In the rows, 128 means zero.
Each row of numbers belongs to one of the objects below and depends on some of the facts about them. Some rows are named. Which object is each other row?

Some facts about the objects:
fusku Λ [gegrotin,pinuk,draker,flofaba,noso,flozi,sunaflu]
grufim Λ [nubam,stizel,sukim]
matran Λ [sukim]
kadrer Λ [saskul,piga]
siplim Λ [kleve]
terik Λ [klina]
flogri Λ [klegagok,trukeman]
gesel Λ [grovor,drira,gugi]
klabrin Λ [tribril]
stikle Λ [vokla,statras,tredri]
flevar Λ [pozar,nubok,stoze,bibrufi,gridis]
lugi Λ [kleve,bigre,matren,tripluk,brudrek]
skugrur Λ [stasko]
grinas Λ [floskotren,fizim]
stili Λ [dragri,flobro,guklom]
boskil Λ [stebun,tripluk]
plamo Λ [mapevis,tribril]
brerok Λ [kotuk]
drirom Λ [didin]
stastibrul Λ [nufli,piga,nimukar,flifus,trifor]
dralogir Λ [lapim,guzam,disonom,flozi,nimukar]
boku Λ [kleve,vubrus,skuflen,triri]
fani Λ [plidos,keske]
dukel Λ [kleve,fladul,stizel,gugi,didin]
drabuvan Λ [traflem]
vadral Λ [fladul,flifus]
zater Λ [buki,rurar,nubam,stizel]
gredimos Λ [vokla,nebrobro,sitrel]
suvekla Λ [vokla,brabrosku,tribril,trukeman]
fluvo Λ [kleve,matren,sisenan,latril,tredri,sitrel]
ploplel Λ [nubok,flofaba,disonom,trifor]
riste Λ [duskisto,nebrobro]
skodra Λ [fistok,kapar,staloflel,bibrufi,flobro]
plosko Λ [stebun]
klamirem Λ [roseflik,tromuku,buki,favel,stoze,klabo]
tusem Λ [kostiflem,tivubu,skuflen]
treskan Λ [flobro]
tramo Λ [podistar,kleve,floskotren,notol]
pata Λ [roseflik,goname,trefo,latril,fledi,vasik]
rura Λ [resudra]
roflon Λ [podistar,sefon,guklom]
banifa Λ [gridis]
zatir Λ [sefon,buki,bevustun]
nitragek Λ [flurol,raflel,kapar,stinik,flozi,tribril,rokavam,fomor]
togege Λ [grovor,godas,stiva,rokavam]
zutrike Λ [flurol]
kotriskik Λ [tripluk]
fuvine Λ [klestor,klina,trefo,nimukar]
gudur Λ [grovor,maskeklar,nubam]
zelun Λ [pozar,nubok]
kitaklek Λ [noso]
fufi Λ [buvir,notol]
τ:
tastol klabrin buvir rura
skiplu noso trifor graski zater
grufim bregrum flozi sitrel
fladul klamirem truvuflis drirom gridis drabuvan
keske rokavam fluvo stinik notol
vubro stiva tromuku stoplun
lapim pozar fufi
pinuk didin rifem sukim latril
gesel disonom
draker banifa gugi terik trefo godas
favel podistar skodra klafesen trobis
kove skugrur kotriskik floskotren dralogir
flevar flofaba fuvine saskul piga
maskeklar flifus flibrisok dukel guklom pata
klokom suvekla sefon brudrek
boskil trukeman klegagok
klestor klina mapevis
drudra klagu
futrosos fledi nebrobro stili fati
brabrosku bevustun brerok skugrum
fistok rurar novan dragri
kapar nubam zepe fusku
ploplel sunaflu plidos gredimos plosko togege
gugrak bigre goname
flurol beter guklistur tigril fomor ninan
fiflok stebun tribril
tripluk tivubu tusem siplim
zatir guzam motro nitragek fizim duskisto
kleve flegu vadral nimukar nubok tredri
stasko boviga skagor
flobro kostiflem
vubrus staloflel roseflik lugi grovor sisenan
kitaklek statras stoze plamo zelun

Known rows:
[116 193 172 160  99 196  79 120 184 181  98 127 150 190 190 136  89  53
 183 122 110 135 194  89 100  87 103 127 192 201 161 118]: draker
[140  96 123 111 127  90 161 130 122  84 148 137 127 128  76 120 145 194
  96 126 155 107 101 165 157 147 165 137 103  82 106 142]: gridis
[155 112 111 113 130 105 146 136  88 102 133 152 120  97 109 107 149 163
  98 123 148 111  67 151 138 146 156 114 115  79 121 111]: floskotren
[109 101 103 108 129 112 165 152  95 100 151 128 126  93  85 106 137 165
 116 124 146 119  91 153 133 158 150 139 129  82  97 132]: stili
[ 90 105 116 130 117 133 134 147 110 115 174 108 136 112  96 119 120 137
 120 119 114 149 122 143 120 138 126 145 128  94 130 128]: nitragek
[107 183 155 151 118 167  80 101 181 172  84 137 129 183 202 125  93  27
 174 138 129 146 183  66 103  98  79 110 171 204 152 148]: maskeklar
[123 114 115 120 122 118 143 109  98 118 136 116 122 114 127 124 139 138
 117 127 139 130 108 118 139 128 119 135 118  99 122 131]: drirom
[101 165 154 129 123 161 114 128 161 163 110 112 140 174 158 131 104 100
 175 143 128 125 181 110 113 113 106 131 177 182 122 154]: banifa
[105 189 164 147 128 176  91 126 181 193  83 126 131 163 198 142 101  51
 195 136 113 139 197  83  99 104  90 109 180 224 147 132]: tastol
[146 102 105 110 136  87 157 136 103  84 134 156 120 105  86  98 147 165
  94 122 152 111  71 157 135 159 170 120 115  75 108 124]: guklom
[110 192 165 148 130 169  92 118 189 191  83 138 129 163 200 143 102  45
 187 134 112 138 205  82 105 100  98  98 171 228 155 126]: keske
[110 160 158 133 129 162 107 123 164 160 105 142 139 174 154 113  98  68
 169 141 127 132 174 113 109 119 126 113 171 174 134 146]: staloflel
[121 111 113 117 129 108 150 138 118 117 145 123 119  93 110 133 146 164
 112 120 133 134 120 144 138 140 138 129 105 112 122 118]: brerok
[125 130 131 126 130 125 130 129 133 137 127 132 124 116 129 135 135 127
 133 121 121 132 140 122 131 132 132 122 120 143 132 124]: rifem
[114 129 113 134 121 116 135 120 123 112 129 125 119 128 137 118 130 133
 128 130 143 135 123 117 136 128 103 135 128 122 123 135]: matran
[106 118 126 134 118 134 123 137 130 120 146 133 133 132 111 120 114 114
 128 127 107 148 128 140 125 132 130 133 128 122 131 124]: zutrike
[137  73  89 107 130  72 177 146  95  75 171 138 109  68  57 130 168 219
  67 113 137 120  73 172 164 159 168 133  69  54 110 111]: skagor
[124 132 121 127 126 124 133 135 134 133 125 134 123 115 131 130 133 134
 132 125 119 134 138 130 135 131 124 124 125 142 127 116]: viskos
[102 115 126 131 118 131 138 111 100 125 128  97 148 122 122 140 128 137
 139 125 104 113 150 115 126 122 114 163 138 118 117 114]: stastibrul
[126  73  95 102 117  84 182 142  89  67 177 111 130  94  50 126 155 239
  82 116 148 108  83 179 161 154 163 163  89  43  92 134]: zelun

Name these rows:
No name comes twice in this set of rows, the named rows included.
[132 188 167 138 125 179  86 114 153 214  92 129 136 180 217 128 100  34
 194 149 119 129 167  71 115 105  94 104 174 207 166 139]	vubrus
[138 126 135 131 115 127 130 106 133 120 118 127 148 147 127 133 129 130
 128 125 118 103 144 123 132 118 143 141 127 119 125 120]	trifor
[123 182 166 143 120 174  86  80 160 179  74 125 141 186 209 130 101  26
 175 143 121 123 190  67 106  88  86 111 179 199 151 140]	fladul
[123 189 162 154 138 160  85 122 189 172  77 121 140 194 189 138  93  52
 193 148 140 124 182  83  97 105  83 121 181 210 139 163]	favel
[162  69  98 103 134  76 176 140  75 103 186 133 115  86  78 119 168 215
  81 122 141 113  47 161 184 168 172 128  59  50 131 124]	kostiflem
[119 179 170 158 122 189  82 108 180 176  90 123 155 191 192 137  89  39
 184 130 101 123 202  83  94  90 103 126 182 203 154 124]	lapim
[ 98 122 108 134 119 124 132 120 121 109 134 116 118 128 132 116 121 124
 126 126 141 146 121 109 130 130  96 137 124 115 125 137]	gudur
[140  87 102 120 129  85 147 110 117  73 145 154 111 116  95 105 141 160
  76 117 146 132  80 135 157 144 150 120  80  64 126 132]	grovor
[109 132 118 129 127 124 138 138 127 136 127 121 118 109 126 135 131 136
 138 123 117 137 145 128 133 136 123 132 126 147 122 118]	fani
[119  76  86 118 104 106 173 158  83  64 198 108 132  78  51 125 150 236
  78  94 130 127  66 170 153 145 158 174  93  27 113 103]	fusku

Now the same objects, written a new way:
Some rows with their names:
[157 135 110 120  87  60 148 129 113 101 144 119 129 142 166 115 159 142
 118 144 115 144 127 148 121 118 167 122 131 128 135 118 118 162 134]: podistar
[159 131 104 120  82  63 150 132 115 104 147 118 123 143 173 118 159 140
 116 133 120 138 125 156 137 119 169 120 127 126 133 117 117 160 136]: bevustun
[158 130 103 120  80  64 148 131 113 108 146 119 125 144 170 117 160 141
 117 134 119 140 125 157 134 119 171 121 132 125 133 119 119 160 136]: kostiflem
[163 133  89 122 110  75 160 158 109 107 139 108 113 128 156 133 173 145
 107 112 141 176 125 184 104 128 134 155 117 114 124 106 124 165 129]: novan
[159 130 100 119  87  65 150 132 118 102 149 118 123 143 177 119 157 139
 115 126 116 134 125 159 146 120 169 120 129 127 129 116 116 160 138]: rurar
[164 125  95 120  60  71 144 125 111 118 144 129 117 143 159 121 158 142
 112 129 135 127 117 146 135 114 166 128 124 112 146 127 124 160 138]: klina
[165 109  86 113 119  74 164 155  87 108 134 122 119 118 154 140 170 154
 106 103 135 148 129 161  95 131 130 165  72 109 126 114 127 168 130]: vadral
[156 117 122 111 112  74 151 148 119 119 144 110 113 137 151 132 164 130
 125 133 131 164 130 173 117 124 133 135 102 116 135 120 125 160 139]: traflem
[137 110 226  95 159 115 114 161 127 122 136  80 110 138  91 107 170 157
 133  90 162 147 120 193 124 139 106 149  98 132 121 113 132 156 143]: sisenan
[160 129 102 120  81  64 149 132 114 108 146 119 124 144 171 118 160 140
 117 134 120 140 124 158 133 119 172 121 133 126 133 118 118 160 136]: klagu
[113  84 191  99 112  78 146 187  71 129 148 109  89 132 118 134 184 143
 134 113 126 131 142 214 111 156 122 140  61 146  87 108 143 164 133]: zelun
[159 128 103 119  80  64 147 132 113 107 145 119 125 144 171 118 159 140
 117 134 120 141 125 157 136 120 171 121 134 125 134 118 119 160 135]: bregrum
[165 130  82 119 106  77 151 153 102 115 137 111 109 125 154 137 172 147
 105 115 140 172 120 185  95 130 137 158 115 108 131 110 126 163 127]: flozi
[136  87 117  99 183  55 167 134 103 129 123 113 108 113 118 144 175 150
 125 100 123 150 124 206  69 144 135 142  79  88 154 108 118 148 128]: nitragek
[133 112 120 109 157  65 166 139 129 123 138 108  92 124 113 128 175 140
 124 107 130 157 128 219  92 131 118 149 125 100 140 114 120 158 134]: stinik
[169 119 105 113 108  56 162 123 108 107 158 119 124 151 193 120 159 131
 120 146 107 184 133 147 144 120 138 116 120 133 169 127 149 146 156]: skiplu
[155 120 125 110 118  74 149 148 118 116 143 110 119 137 148 130 163 131
 126 136 124 169 134 173 107 124 135 137 113 117 133 122 126 164 139]: triri
[159 129 101 119  79  65 147 129 112 109 146 120 122 144 171 118 159 140
 117 135 120 139 123 158 134 119 172 123 132 125 135 120 120 160 136]: sunaflu
[159 129 100 119  84  65 147 131 116 107 146 119 125 142 172 119 158 140
 116 133 118 139 124 158 136 120 170 121 132 125 133 118 119 160 136]: stiva
[133  91 123 102 175  59 179 143 110 114 135 119 104 115 117 133 171 149
 125  96 119 135 137 197  89 133 113 156  80 103 132 116 121 163 137]: drirom

Rows to name:
No name comes twice in this set of rows, the named rows included.
[156  93 128 110 129  64 170 157 102 120 136 116 132 133 155 138 165 138
 129 119 136 150 137 159 114 130 141 133  51 111 132 117 123 156 139]	flogri
[160 129 104 115  93  66 143 129 114 101 146 121 129 141 170 120 155 142
 115 134 109 138 126 156 130 120 170 125 139 126 130 121 119 163 138]	didin
[156 118 120 111 117  76 149 147 121 117 145 109 114 136 153 134 162 130
 124 131 125 163 130 175 120 125 134 133 104 117 133 120 124 161 140]	drira
[130 119 126 113 150  61 172 138 130 115 138 106  87 121 112 124 179 139
 124 115 133 158 129 206  88 128 110 147 109 105 144 111 118 158 131]	dragri
[162 131  97 131 106  71 181 175 116 106 140 110 123 136 152 129 175 145
 110 101 167 170 134 184 115 124 133 156  97 109 113 106 123 163 135]	nebrobro
[132 111 117 109 157  64 173 140 129 121 138 107  96 126 112 124 177 141
 126 107 129 160 131 218  96 128 115 150 133 107 139 116 120 164 134]	brudrek
[161  99 108 121 117  46 173 147  99 114 128 122 169 144 172 132 160 152
 124 111 140 138 130 153 120 133 199 110  73 104 134 109 114 143 138]	suvekla
[160 128 100 117  86  65 143 128 114 109 144 118 124 142 172 121 158 140
 116 135 116 141 121 158 134 122 174 120 132 124 137 118 118 158 135]	rokavam
[157 108 113 115  89  55 168 141  94 102 149 125 126 137 187 121 161 145
 121 122 118 115 135 144 148 124 170 124  77 130 120 114 117 159 137]	klamirem
[152 103 141 103 152  61 161 150  95 102 131 121 151 127 136 130 158 145
 133 141 106 164 150 139  68 125 131 146  83 126 130 129 127 174 138]	tramo

Now the same objects, written a new way:
Some rows with their names:
[115 111 118  95 116 186 124 129 134 108 113 140 150 101  93 112 117 121
 135 118 117 164  82 132 108 137 128 117 144 119 118 118 120 129 104 137
 125 112 128 123 131 127 113 149 132 124 130 134 129]: klabrin
[118 142 140 147 116 177 125 105 121 109 109 135 109 101 168 112 119 131
 129 115 126 129  93 146 111 130 109 112 117 121 115 110 137 126 101 133
 113 196 126 119 117 165 179 115 150 121 127 102 133]: podistar
[116 124 144 119 114 248 127  96 125 112 104 133 151 100 157 116 150 129
 129 110 119 121  80 174 104 130 157 114 188 132 114 117 156 148 104 147
 120 153 120 120 121 190 169 109 152 121 127 121 130]: vubrus
[114 114 162 116 109 161 120 100 125 109 108 104 140 100 114 108 141 131
 130 113 114 165  84 199 112 134 140 138 177 173 117 111 161 139 102 121
 117 128 129 148 118 180 144 178 148 121 131 146 122]: kitaklek
[114 107 141 115 116 204 123 100 122 108 108 145 142  98 142 109 139 128
 123 111 120 131  86 197 112 134 118 113 191 122 120 111 153 139 104 147
 115 123 127 121 120 157 175 157 143 126 131 127 128]: vubro
[114 116 142 115 114 199 121  97 124 111 108 147 137  98 140 111 143 124
 126 114 118 126  83 189 109 128 115 117 195 124 115 111 158 135 107 141
 114 124 125 120 116 156 173 154 144 124 135 122 125]: klokom
[121 112 152 141 117 171 156  92 122 114 120 109  91 112 127 114 141 130
 127 120 122 125  84 120 107 127 135 113 116 136 120 120 114 118 102 129
 123 138 127 120 115 151 110 137 154 135 129  98 155]: gugi
[116 111 117 100 122  92 126 181 161 125 121 115 110 197 137 114 156 134
 137 173 160 127 141 117 109 131 100 115 114 179 187 121 115 115 151 106
 111 105 134 123 151 124 109 102 114 151 128 101 179]: plosko
[127 112 121 103 118 143 140 146 130 121 114 140 145 159 165 108 141 130
 135 148 142 122 107 141 107 122 100 109 115 185 157 121 120 115 115 107
 119 127 126 124 148 137 148 104 121 139 131  97 157]: stebun
[112 109 130 107 127  99 154 133 124 118 129 120  97 164 128 116 135 123
 136 163 121 126 160 115 113 133 101 113 112 139 139 125 117 116 153 122
 126 107 130 120 142 124 105  98 127 139 133 116 139]: graski
[116 116 142 127 114 191 146  86 121 112 126 137 108 102 123 113 124 128
 124 111 125 126  90 123 110 126 108 111 115 128 121 118 120 120 103 129
 113 128 124 122 116 170 108 164 152 126 127  97 133]: nubam
[114 116 120  99 193  84 136 165 143 130 185  94  69 182 104 165 147 127
 156 138 162 148 189 114 115 150 101 117 110 154 153 118 107 119 168 111
 153 101 148 116 117 123 103  94 118 175 131 104 170]: pata
[115 116 130 108 114 127 162 114 122 118 118 146 109 133 138 114 130 130
 123 135 115 125 129 128 106 131 106 111 112 136 125 122 113 120 139 129
 119 114 128 122 137 126 133 113 141 131 133 122 126]: kotuk
[112 116 162  96 179  88 199 104 141 108 135  95 106 189 122 117 118 137
 140 201 123 128 191 113 125 132 145 108 107 147 196 166 111 115 170 102
 129 111 138 116 127 123 112 103 127 163 132 122 181]: piga
[117 111 159 102 113  92 132 105 128 126 109 100 132 167 119 115 121 128
 134 149 116 137  97 134 114 128 141 117 113 195 121 122 116 118 104 103
 125 133 129 130 116 152 119 139 152 135 132 145 126]: gegrotin
[151 112 119  94 181  94 195 135 154 136 188 128 121 175  99 118 117 132
 151 226 127 132 155 110 128 127 124 112 105 152 131 194 114 119 118 113
 127 130 131 123 145 123 110 103 151 157 131 139 186]: tribril
[114 109 140 126 119 145 126 105 124 115 125 117  83 129 107 110 148 128
 127 117 125 130 108 117 109 128  99 113 126 120 125 119 114 121 129 126
 117 102 130 118 122 133 103 137 127 130 128 102 137]: matran
[134 135 137 108 128  98 175 144 188 140 116 108  95 208 141 175 136 158
 133 188 122 128 146 115 114 131 120 110 104 146 138 192 112 118 200 116
 164 121 128 120 144 127 113  95 136 152 132 134 182]: kostiflem
[118 110 126 101 152  93 169 147 141 132 157 107  82 195 121 128 132 136
 133 198 126 134 193 112 133 134 103 111 109 138 157 154 107 118 179 113
 137 101 136 126 147 124 110  97 123 154 133 110 162]: klagu
[113 131 146 155 117 127 120 147 135 109 112 102  71 137 135 117 148 123
 133 115 139 166 112 115 127 129 112 118 128 113 123 118 127 124 100 136
 119 145 144 112 120 128 108 105 118 124 135  99 163]: tramo

Rows to name:
No name comes twice in this set of rows, the named rows included.
[119 110 134 103 118 111 119 179 159 121 113  95  83 155 136 113 182 120
 133 132 176 161 100 116 115 128 108 118 149 158 159 117 119 118 113 120
 117 110 130 116 132 125 106  97 119 144 128  92 187]	lugi
[112 117 175 103 153  87 129 143 178 142 145  95 120 171 143 130 135 133
 134 219 148 151 170 112 149 157  98 111 115 143 185 155 111 116 200  99
 149 123 139 115 136 123 101 102 121 181 125 135 148]	zelun
[112 111 144 103 166  84 131 147 181 110 149  92  98 196  86 140 118 133
 143 177 118 198 167 117 148 151 120 113 111 168 180 156 110 117 161 100
 154 103 172 119 113 120 100 103 119 177 127 127 159]	dralogir
[115 113 120 104 115 209 125 151 130 111 104 140 154 104 154 112 174 124
 126 111 129 127  83 204 103 123 111 122 224 162 137 113 180 122 103 129
 114 110 127 125 132 163 144 137 119 127 128  95 127]	boskil
[121 108 121 103 127 123 125 165 166 111 144  96 129 109  91 112 119 126
 132 142 117 226 100 120 110 143 102 118 122 127 127 134 116 123 107 119
 154 110 129 121 113 122 106 122 119 159 136 124 145]	nitragek
[110 108 175 117 116 151 155  88 122 106 108 105 147 102 135 110 121 127
 123 113 115 126  86 165 112 130 168 111 161 133 144 114 137 120 104 119
 122 134 127 118 119 152 172 165 143 125 124 111 131]	flifus
[112 112 139 136 117 229 126  93 115 108 111 138 120  96 113 109 141 126
 120 113 115 127  82 180 104 122 115 117 169 118 118 112 129 126  99 145
 118 127 123 123 115 172 118 188 157 126 126 104 126]	maskeklar
[137 131 145 116 149  91 142 166 173 131 118  95  76 202 136 143 155 125
 139 181 170 128 155 111 133 128 125 113 111 143 155 149 112 119 142 116
 130 123 138 114 125 125 102  94 120 149 128 103 216]	siplim
[111 121 120 103 190  89 185 115 124 118 154  96  93 167 121 132 117 141
 150 131 122 126 167 121 112 132 103 114 111 179 138 119 112 120 135 106
 131 106 129 118 117 128 135  99 134 162 131 110 158]	trefo
[123 128 137 142 148  89 125 166 148 117 124  98  67 193 125 143 137 128
 132 187 150 153 196 111 168 132 101 111 109 128 143 136 114 116 157 119
 133 132 164 119 132 124 104  94 117 125 137 105 180]	fufi

The same objects again, as new rows of numbers:
Some objects and their rows:
[ 83 179 133 135  84 137  85 102 127  90  83 127 161 165 105 148 108 168
 127 137 106 148 128  99 141 125 108]: lapim
[118 148 133 152 106 162 111 140 119 113  86 134 106 162  92 177 101 164
 124 135 106 111 131  98 126 127 127]: riste
[134 120 147 133 123 135 149 132 143 129 102 180  94 158 115 164 132 151
 162 137 120 107 128 134 112 170 127]: fomor
[117 152 132 155 104 164 110 141 118 113  84 133 105 162  91 177  99 164
 126 135 106 110 135  99 127 128 125]: flogri
[111 129 148 148 103 150 104 109 134 109  88 133 103 163 119 153 111 181
 126 138 106 112 130 100 132 127 127]: drira
[132 120 146 133 126 135 151 129 145 130 105 188  94 157 113 165 133 152
 149 138 112 108 127 132 113 161 128]: latril
[175 118 153 133 148 133 161 140 132 155 106 227  91 157  96 181 107 149
 149 136 120 105 129 151 111 187 158]: pata
[123 122 144 135 109 134 123 115 139 112  98 162  98 157 112 153 126 152
 138 137 108 110 128 128 118 140 130]: sukim
[112 138 134 133  91 135 102 119 128  95  89 135 102 157  95 153 104 151
 127 136 107 115 128 119 124 129 125]: truvuflis
[110 164 133 134  86 135  86 110 117  93  83 132 133 157  92 151 100 152
 124 135 106 138 129 116 132 127 131]: klamirem
[106 124 142 142 107 149 109 111 137 107  92 135 103 164 114 154 114 181
 124 142 105 119 128  98 129 126 125]: triri
[161 121 145 134 131 134 137 129 128 138 100 201  95 156  93 160 102 150
 137 136 108 108 129 144 112 164 153]: zater
[ 88 151 133 134  86 135  88 102 132  92  86 132 125 161 107 150 115 162
 126 137 107 137 128 109 132 126 114]: bevustun
[120 137 141 150 104 151 102 116 126 110  86 134 106 160 107 154 101 174
 125 136 106 110 131 101 132 127 134]: drilik
[ 88 154 133 135  85 135  87 104 130  92  83 131 125 161 107 150 113 161
 128 137 107 131 128 110 132 126 112]: flifus
[ 86 151 133 133  85 135  87 105 131  93  86 131 125 161 103 151 114 161
 125 137 105 139 128 107 130 126 112]: didin
[ 94 189 131 134  84 136  84 105 114  91  82 128 169 158  91 149 100 154
 124 136 105 154 130 107 141 126 124]: flevar
[ 84 149 132 133  86 135  90 112 133  92  90 132 125 162  93 153 113 159
 124 136 105 148 126  99 125 125 110]: stebun
[ 81 181 131 134  84 142  85 107 127  90  83 127 160 166  98 149 106 166
 126 136 106 148 129  98 139 125 108]: flurol
[136 120 150 132 129 134 148 124 144 131 107 197  95 157 113 158 134 151
 139 142 108 109 127 134 112 151 135]: notol

Name these rows:
No name comes twice in this set of rows, the named rows included.
[153 120 134 132 135 134 147 140 130 137 106 211  95 157  92 181 103 150
 125 136 107 110 128 134 112 153 148]	plosko
[113 167 133 134  86 135  86 110 115  92  83 132 134 158  93 150 100 152
 125 135 107 133 130 118 134 127 132]	banifa
[119 122 140 131 111 134 127 118 141 112 101 167  98 157 110 154 127 152
 129 141 107 111 126 124 116 133 127]	floskotren
[137 119 137 133 143 135 184 156 148 147 113 212  90 158 104 210 138 150
 157 137 125 105 128 130 111 184 121]	duskisto
[164 119 155 133 147 134 166 138 140 152 109 222  90 156 106 180 123 150
 155 136 121 106 129 147 112 184 148]	ninan
[ 82 182 130 135  83 148  87 119 128  91  83 127 158 169  92 151 106 165
 125 136 106 148 127  97 134 125 107]	brabrosku
[152 118 160 133 144 135 170 134 147 149 109 214  91 157 120 175 139 151
 165 139 125 105 129 145 112 184 138]	godas
[ 99 135 134 152 101 162 116 127 135 107  89 132 103 167 109 160 111 179
 125 137 107 110 130  97 128 127 113]	vokla
[123 146 133 151 107 156 106 132 119 113  85 134 108 160  92 165 101 166
 124 136 106 111 131  99 127 127 133]	stikle

